Each row has a class, written after it.
[  89  -35   -4   -5  256    3 -217 -171  119   28  573 -206 -126 -285
   55  -56  242  257  117   66 -276  275  116 -103  146  567   57  -63
 -197  -24  -16 -193  -55 -182 -167 -220  -13   69 -287  267 -144  101]
<114>
[ 116   47  -45  -24 -199   16 -110 -227  131    5  -70  170 -322 -218
 -254  327  -13 -105    6 -279 -138    5 -100 -103 -133 -113  -71   76
  260  263 -186   30   68  -66  256 -151 -390 -251  178  -53  -36  182]
<122>
[ 110 -126   69 -210 -144 -125 -109 -317  127  115  389  169  176 -172
 -322   18  233  -40   33  112 -167   84   75   53 -160  313 -179 -524
  172  426 -155 -230  344   29  -88 -286  190  -90 -201 -230 -214   94]
<45>
[  37  160  208  117   43 -292 -246  814   16  193  312 -284   30 -236
   40  190  -89 -274  132 -341  -31   32   30 -197 -175  -12  116 -365
  -23   24  -56 -117  -43  -97 -155 -253 -408 -174  -85  -97   90   19]
<33>
[ 297  -53  150  123  -55  526   96 -239  213  107 -288  207   -6 -433
 -209  116  286   93  -54  577  228  242  105  -97   79 -154 -262   82
 -383  -99   -7  120 -224  278  -97 -188 -182   13 -293  -81 -185  209]
<66>
[-149 -573  -78 -468  180 -382 -424  217   23  -44  880 -392   94   20
  575   28  185   58  280  -94 -230  378  -32  -88  184  381  297  117
   -1 -189  -42 -343   75 -420  151 -475  244  330   67  347  -55  -48]
<52>
[ 330 -220  141 -291 -200 -510   63  168  784   52   50  380  135  326
 -203  480   98 -333  534  236 -232  455  256   -2  -87 -380  148  -96
  356   11 -147  -15  147  446  363 -446 -310  137 -122 -158 -126  -61]
<10>
[ 396 -249   85   -7    2 -351  -56  306 -140  218  704  -88  205 -545
   -1  258 -113 -531  437 -352  408 -160 -225 -382 -364  -64 -131 -401
 -184 -242  114 -204  -99 -120 -118 -172  230 -173 -193 -213  -65  185]
<82>
[ 351  -44   49    2 -296 -785  110  308  437  103  636   73  194   55
 -138  191   17 -261  241  100   -7  -71  -47 -135 -132  143  -54 -402
  146  205  -23 -126  224  356  -35 -370 -533 -132 -279  110   71  -29]
<33>
[-312   73   29  -31  368  305 -462 -193  -82  107  314 -248  -63 -296
  401   99  370  145   32  137 -354  425   29  -12  164  245  121  295
 -194 -249 -128 -111   15 -332  -64 -217 -120   18  246  335 -180  108]
<122>
[ 120 -213 -237 -252 -115 -303 -456  176   19  212  104  -61  -15 -619
   29   41 -267  153   -9 -251   18 -128 -193 -493   -3  222 -273  -87
 -206  200  108 -259   39  -38 -180 -749 -177  -93 -252  129 -266  152]
<66>
[ 359 -690 -272 -121 -246 -276 -102 -263  329   42  107  179  190 -389
  122  218 -249 -198   13  113 -248  370 -110 -290   87  127  -36  292
   24   59  -44  -48  -53   59  -20 -581 -217 -223 -268  118  -24   81]
<52>
[-149 -207   77 -245  361   50 -445  199 -128   60  581 -292 -179 -195
  314   27  126  149   95 -232 -253  202  -37  -95  147  271   56  331
  -91 -227   49 -189   10 -270   34 -254  -24   26  123  262  -36  -24]
<45>
[ 226 -705   73 -329 -314 -396 -149   46  381    5  324  158  512 -191
  165  295 -217 -313  279 -250  -69  265  109 -365   84  218 -192  486
  -10 -154  105  -77  295  245    9 -638   37   30 -253  -24   41   58]
<10>
[ 237 -255 -176 -231 -287 -174   38  -90  530   99 -189  199  273   17
  228  613  -39 -444  230 -172 -279  571   89 -226 -118 -274  185   39
   11   62  106  155 -106  293   92 -292 -522  -14 -122  163  -10    1]
<122>
[ -86 -231  -26 -119  232  -39 -260 -278 -209    2  461  -15    6 -154
  353   64  300  -14  177  -40 -303  228  -29  -36  111  330  172  -48
  -96  -87   95 -178 -110 -268   89  -60   30   64   93  283 -249   63]
<122>
[  73 -391  -39 -176   66  -84 -301 -159  238  -34  440 -199   -8 -219
  328  199   57   30  255  -96 -216  302   22 -357  154  338   72  186
 -236 -162 -122 -240  -50 -137  234 -353  209  266 -201  253 -106  123]
<66>
[ 393 -573  -69  -19 -531 -254  243 -178  303 -182  260  368  320 -170
 -170  396 -376 -226 -151 -204  283  -33   79 -266  -69  199 -290 -107
  398  289 -123  -81  382   21  383 -630  555 -134 -398 -242   96  123]
<66>
[-122 -173   76  -47  274  -53 -353  100  -23   28  620 -233   27 -278
  246   45  167  176   70   27 -193  359   -1  -41  245  441  -11  190
  -90 -200 -105 -180   45 -297   60 -404   37   47  -64  311 -114  179]
<82>
[-131 -381  -10 -278  143 -199 -386  317  294  -50  664 -349   57   25
  526  143  161  -90  173 -348 -176  456   46 -175  246  438  183   62
    4 -153  147 -284   10 -154  126 -312  248  323 -176  463  -44  181]
<45>
[ -27 -215   13 -188  399   30 -393 -300   52  -71  349 -154  -11 -187
  328   71  365  290   75  339 -275  579   59  -21  287  400   -4  297
 -258 -275   11  -56  -61 -213  127 -349 -286  179   -1  388 -196  178]
<122>
[ -49   15  164  260  414  -47 -244  243  131  163  132  -62  -15  -63
  205   77  219   17  100  -42 -190  352   79  -92  221   84  261   83
 -168 -158   28  -60 -123   67 -130   12 -276  121 -130  172 -134   95]
<10>
[-133  353 -109 -227 -102 -154 -265 -349  320  -78 -155  115   61 -153
 -211  569   51 -156  315 -127 -184  181   70 -267  -39  196  162    2
  202  282 -240  115  362 -208   78 -395 -582  -84  -97 -141 -201  -49]
<33>
[ 347 -554 -170 -299 -224 -373  -30  120  250  -35  -58  157  136 -120
   71  255 -185 -174  165 -203  -34  105  -30 -228  -59  216   10 -155
  -49  117  121 -313 -120  100  153 -473  -44  221 -190  187 -201  134]
<122>
[ -61 -105   44  -54  189  189 -309 -245 -121    7  401 -255   44 -355
  322  158  228  287   26  193 -116  332 -105 -244  279  369   18  343
 -378 -147   -7  -76  -61 -235   66 -356  -27  143 -177  297 -122  155]
<66>
[ 274 -446   84  100 -363 -300  157  105  337  -49  197  279   54  -22
 -160  157 -166 -258   51  -83 -319   81  136  182   73  419   90  -17
  168  224   -4  -32  215  218  -15 -244 -161 -251 -147  286 -116  -22]
<82>
[-132  -86  -20 -336  211 -106 -302  180   44   15  564 -260   -8  -67
  275  117  237  136  243   51 -128  238  129 -121  118  386  166  -61
  -54  -80  -80 -366   72 -300   10 -416   94  217  -85  245 -244   72]
<33>
[ 246 -663 -384 -272 -131 -680 -274  135  388  102  423  132  274 -265
   36  187 -266   82  168  140   61  121 -216 -491  159   73  -39  181
 -258   75   51  -95  191   46  154 -708 -217  -52 -337    8 -198  -92]
<66>
[ 214  -94   10  476 -553 -178  172 -234  448  -22   60  201  345  -51
 -172  221   74 -255 -114  417   40   53  128 -114    3  132   47 -242
  184  405 -422  -75  201  197  -66 -365 -204  -60 -440   23 -190  292]
<10>
[  35   40  126  255 -330   36   63 -651  213 -157 -568  275  318 -393
 -376  375   84 -151   31  101 -174  237  171 -111 -143    1 -154   66
  104 -126 -563  240  175 -225   49 -414 -588   53   61 -252 -234  338]
<82>
[ 112 -208  -89  -62  -74 -373    2   41  138   -1 -666   24  183   62
   34  334 -658  160  -21  -98 -162  278  -59 -263   74 -272  -94  305
  -44  100   24  141   46  299  358 -431 -360   14 -205 -235  229 -147]
<51>
[ 384 -636 -220   67 -372 -464 -110 -154  603  106  392   43   95 -715
    0  -20 -453 -216  171 -291  100 -394  -61 -899 -192  308  -90 -112
 -104  187  -73 -262   74  117 -243 -388    5 -185 -539  -41 -121  116]
<52>
[ -21 -318   80  -18  365  -67 -367  155 -273  147  597 -121   78 -280
  331 -129  134  169  -49 -111  -50   80  -86 -150  194  436   12   98
 -112  -84   97 -312   57 -232 -199 -240  205    4  -93  242 -102  173]
<122>
[  67 -283 -101  -95  429  -53 -271  -62 -106  -85  533 -303   -7 -203
  242 -101  185  192   78   14 -118  277  -14 -101  254  364   31  148
 -164 -289  122 -153  -91 -246 -111 -179   35  133 -158  329  -28   65]
<10>
[ 344 -671  193   -3 -247 -741   81  -97  494   42   26  203  412  -30
  -41   77  -80  -13  -44  402  -45  340  -54  -94  -54   56 -157 -181
  230   40 -135   -1  303  425  -46 -840 -335  211 -138  102 -148  192]
<52>
[ 128  -39 -111  220  -52 -153   20 -672  -27  190   69  281  282 -416
  -81  418   63 -105  125  484 -186   66   27 -269 -185  -60  -81   65
  -67  -19 -295  148  196  -18 -130 -544 -673 -345  -65  -93 -344   71]
<82>
[ -29 -599  -30 -344   49   80 -283   54   25   12  700 -139    2 -193
  502  130  159   -6  151   -1 -176  259   71  -29  160  477   88  350
  -83 -180  -71 -338  100 -249   44 -491  141   53   97  573 -179  136]
<52>
[ -48  -57  126   78  131   30 -319   76  -51   41  298  -82 -104  -13
  213  -17   82   39  -33 -180  -85   29   73  -45  102  356  130 -100
   23  279   -7 -156    9  -53   27   35  -18  -46 -168  191 -114  109]
<51>
[-133 -149  -45 -381  246  231 -445 -134  -95   26  656 -238 -143 -339
  440   49  324  254  210  168 -222  155   54 -161  243  372   19  413
 -220 -172  -63 -277   15 -232  -34 -422 -292  -23   68  678 -177   43]
<10>
[-255    2   -3 -167  320   -8 -468 -120 -179  156  480 -207   23 -113
  431  118  221  129  185 -126 -290  220  -33 -132   -6  298  225  -18
  -97  -17 -121 -275   38 -335    9 -234   28  148  135  308 -293   73]
<51>
[  86   58  -69  -28   50  460   65 -826 -185   27  -68  265  175 -181
 -263  112  145  254  -56  270    0   -8  257   34 -352   16 -439 -510
  -60  220  -76  148   40   48  199 -137  -71 -107 -153 -198 -348   53]
<114>
[ 135 -730  190  -15 -544 -146  243 -355  324 -231 -581  326  371   69
  258  529  113 -465  267  406  691  279  178  -76  178 -352 -184  -45
 -301 -112 -116  111  314  410  561 -277 -117  313  -29  -37  -50  344]
<122>
[-193 -137  -41 -172  244   -3 -365  232   22  121  575 -332 -182 -227
  265  102  128  210  154 -118 -197  133   -7 -167  145  339  239   99
 -170    2 -139 -326   14 -282    4 -345   42  139   27  359 -283  -12]
<82>
[-142 -218   18 -263  217  123 -404   14 -104   94  659 -213  -72 -283
  404  -21  286  172   19 -103 -126  101  -36 -135  138  427   79  -32
 -149   -3   84 -344   38 -247  -77 -299  149  137   16  464 -190   -1]
<45>
[-123 -218   -5 -354  292  208 -423 -115 -132    0  377 -146  -45 -261
  538  158  348  178   97   -9 -298  490   68   10  326  420   60  453
 -353 -257   83 -165 -121 -249   37 -318 -296  144  159  564 -189   27]
<122>
[ -54 -334   56 -260  289 -255 -365  299  -39   53  703 -278   87 -142
  255    1  113  222  159  -42 -394  248   60 -154  269  454   76   99
 -128 -161  146 -260  153 -216  -31 -429  -28   72 -149  272  -50    8]
<45>
[ 164 -549  -31 -132 -342  299 -167  -11  404  168 -319  248   88 -208
  261  337 -178  -43  -64 -367  -86  237  -79 -318  130 -132 -123  698
 -194  -40   27  -48   40  314  163 -270 -255   46   12  403  253  130]
<33>
[ -29  128   64   55  433 -282 -430  255   44   60  674 -356 -108 -141
   -2  -41   77  166  132 -194 -347  232   36  -54   97  573   55  -99
  -53  -60  -45 -178  112 -292 -104 -199   -7   17 -110  103 -128  104]
<51>
[-232 -171 -251 -196  -27 -410 -370  138  212  177    4   68  331 -178
  130  481 -364 -201  252 -360 -229  116 -146 -430 -108  200  217   31
 -141  192  -30 -149  227  -82   98 -548 -175   23  -51  -62 -476 -115]
<45>
[ -41   58  140   86  -80  273   33 -341  129 -191 -245    3  238 -151
    3  525   72 -132   79  152 -191  360  111  -41   47   52   79  415
  -40 -265 -292  156   11  -90  177 -182 -429  -36  -14   23 -373  266]
<66>
[-247 -339   48 -382   85  167 -437 -167  231   -9  431 -247  -86   -4
  442   43  331  165   57   20 -329  392   41  -14  181  312  197  262
   70   17 -128 -302   96  -85  147 -354  181  251  162  493  -85   31]
<114>
[ 246  -94   82  173 -129  129  120 -179  278   -7 -444  152  163   84
  -54  504  -48 -223  148   93   96  224   81 -161  -33 -470  109  249
   26  -70 -178  251  118  218  155 -112 -361   51 -122  -83  212   -2]
<10>
[ 204   92  126  -45  -90 -164    1 -358  500  -69   98  183  212 -114
 -115  415  124 -176  111   80 -458  485  113   35  -67  319  223  161
  229  119 -191  206  177   27  -89 -220 -795 -211 -150  107  -24   -2]
<52>
[ -21  -43   27   69  299  198 -234 -433   11 -116  194  -92   36 -125
  200  251  380   55  138  169  -79  366   85 -158  301  268  -27  276
 -323 -328   64  127  -18 -178  153  -48 -221  226 -134  170 -123  184]
<45>
[ -15 -295   -4 -280  199 -134 -368   22  -74  -62  719 -261   52 -111
  465   95  232   68  104  -88 -132  484  -80  104  204  439  172   68
  -57 -127  -29 -341  -10 -392  126 -282  209  166   30  437  -86  112]
<51>
[ 551 -357  112  128 -158 -255  146  101  287   76  297  341  159 -152
  -85  299   34 -434  125  138  152  -95   29 -309 -232 -199  -76  408
  185 -332 -255  -76  -15   79  -40 -347 -388 -168   35 -131  169  216]
<51>
[ 151 -384   12  152 -384   57  256  -88  292 -120 -230  189  110 -149
 -179  346 -213 -148  -48 -201 -259  -58   39 -218 -176  129  267   50
  369  131 -348 -148   90 -125    4 -468  -85   95  -56  147 -160   72]
<45>
[-162 -243  101 -235  299   13 -367 -121   29  -27  363 -220  -79 -107
  323  -10  167  272  156    5 -217  242   67  -78  149  338   95   66
   15  -89  -62 -280   74 -167  129 -319  183  251   12  283 -203   23]
<51>
[-127 -242   78 -231  260   20 -367 -124  114 -150  459 -250  -94  109
  435   58  361   65  105 -155 -166  516   74  114  196  268  252   27
  -38 -127  -20 -175  -99 -211  271  -28  185  412  131  413 -184   44]
<10>
[ 356 -380 -149  -49  -13 -750  104  270   49  -51  380   42  182 -181
  -20  197 -342   51   59   -8  149  280  -43 -202  353  227  -85  -97
 -169  110  184  -38  145   75    8 -592 -117  -66 -453   14   25 -130]
<10>
[ -50  -15  152  -48  335   13 -330 -278  108  -22  253 -153  -16 -275
  155   56  241  224  151  158 -167  385   68  -84  146  375   24   39
 -135 -135 -188 -134   30 -168    4 -301 -113  211  -81  177 -219   68]
<51>
[ 150 -110  -65 -468 -382 -140  -18  -82  124  -78  350  103  278 -255
   19  318 -216  -87   66   36  311 -132   55 -241 -333  270 -202  -41
    1  291 -150 -109  167  -52  152 -649  -94 -145 -210  -77 -205  -75]
<66>
[ 140 -156  160  257  -97  128   40 -253   73   73 -157   97 -136 -151
   47  286  182 -322  195  132 -407   84  141  -44   16 -211   36  432
   48 -193 -243  131  -41  264  -81  -79 -853 -294  150  122  134   16]
<51>
[  21 -262   -8   33  270 -346 -235  197   92  -33  439 -300   56   -2
  372  107   45    7  210  139 -243  242  -73 -230  229  359  211  129
  -87 -225   -7 -200  -65  -99   41 -397 -203  203 -248  420   22   74]
<45>
[ -87 -184   94  -75  355  110 -314  -15  -45  -53  549 -306    1 -164
  363   62  356  205   67   73 -210  321   37  -43  178  436   96   96
 -252 -336  -16 -275 -113 -321  127 -243   31  350   17  388 -176  121]
<45>
[ -68 -313  -10 -145  363 -164 -352   19  -95   20  757 -305 -129 -101
  217 -151  303  302   72  -54 -314  295 -130   82  296  420  130  108
  -89 -107  144 -138   -9 -231   28 -176  100  194    6  335   43 -163]
<82>
[ 122 -310  109 -383 -454 -264 -309  269  281  179  577   83  129 -329
  170    9 -183  -81 -238 -289    7   12   61 -138  -49  106 -298   40
  336  297 -101 -282  435   30  -76 -535  100 -418   10   88   89  230]
<52>
[ 275 -323   -3  -99 -406 -267 -125  -37  454  -79  454  -11  168 -146
  261  453   -3 -486  225 -199   32   90   99 -394 -161   78  -51  -43
  108  -39 -288 -165   11    2  249 -494 -252  100 -166  224  -15  180]
<45>
[ 185 -762  -37 -490 -156 -286 -224 -390  -36   49  -44  274 -112 -105
  110   66   32  105   68  115 -236  127 -107  -77  182 -131 -146  401
 -252   43  171  113  193  290  185 -383 -428  -62  312  154  -63 -219]
<66>
[-176 -309  -90 -541  105  164 -384  -28  -98   83  407 -137  -37 -142
  438    3  279  207  103   10 -134  262   72  -64  166  258   54  280
 -185  -81   23 -295   64 -263   -4 -357  225  118   50  333 -116  116]
<66>
[ 251 -479  174 -170 -257  150 -233 -422  242  205 -206  197 -215 -261
   93   29  -72 -153   87 -297  110  -41  -45 -304 -115  -93 -192   -7
 -232  339  118  -80  -33  527   35   42  221   99  -63  -31 -150   31]
<122>
[  75   59  112  192  -23 -197  -32 -173  306  109 -509   47   72 -409
 -104  325 -129  -87   59  -22 -398  382  102 -288   22 -231   11 -121
   10   43 -275   76 -126  268 -105 -408 -692  -17 -129 -215 -255  -82]
<122>
[ 346   81   -3 -131  119 -190  -50 -344   73  124   18  171  -35 -352
  -47  402  134 -325  293 -156 -203  434 -110 -156 -113    1    3  219
 -127 -257   90  147 -149    0 -251 -202 -570 -105   41  -40   69  -21]
<33>
[ 395  -75  -69 -395   78 -454   54  160 -230  159  632  165  222 -480
 -208   78 -340   13  184  -41 -279   17  -36 -104 -262  294 -206 -177
  -62  -48  296 -151 -138  -63 -336 -513 -287 -476 -269 -124 -498 -143]
<45>
[-197 -183  -78 -295  280  -28 -388    3   70   20  412 -304  -38 -197
  418   82  141  165  187  -89 -132  285    5 -250  234  366  125   34
 -211  -72   30 -273  -59 -213  129 -281  193  313  -84  236 -211   10]
<52>
[ 238 -275  136  -22 -144 -368 -101  -60  273  -75 -148   99  286 -444
   29  458 -213 -422  471 -116  -93  192   50 -562   44   36 -114  407
 -334 -390  -14    9 -122  139  183 -381 -509   26 -164 -210  -87  191]
<10>
[ -38 -334   40 -472  195 -116 -274  -63 -211  -11  319  -66  -17  -89
  213 -125  215  110  108  125 -281  174  -48  -22  191  142  -13  152
  -20 -153  147 -214 -130  -77   -3 -277   10  139  101  108 -174 -110]
<45>
[-196 -211   34 -259  323   25 -480    9 -104  124  308 -254 -111  -36
  416 -115  113  214   62 -176 -357  131   28 -196   65  150  123  163
  -72    5  -27 -220  -78 -106   37  -92   -4  129   92  202  -66  -30]
<122>
[ -88 -423  111 -370   98   45 -318 -111  166  -23  429 -174  -19 -211
  440   11  194   20  183  -68  -90  271  113 -276  223  272   83  146
    0 -102  -20 -272   12 -113   41 -221  297  189  -97  237 -166  205]
<52>
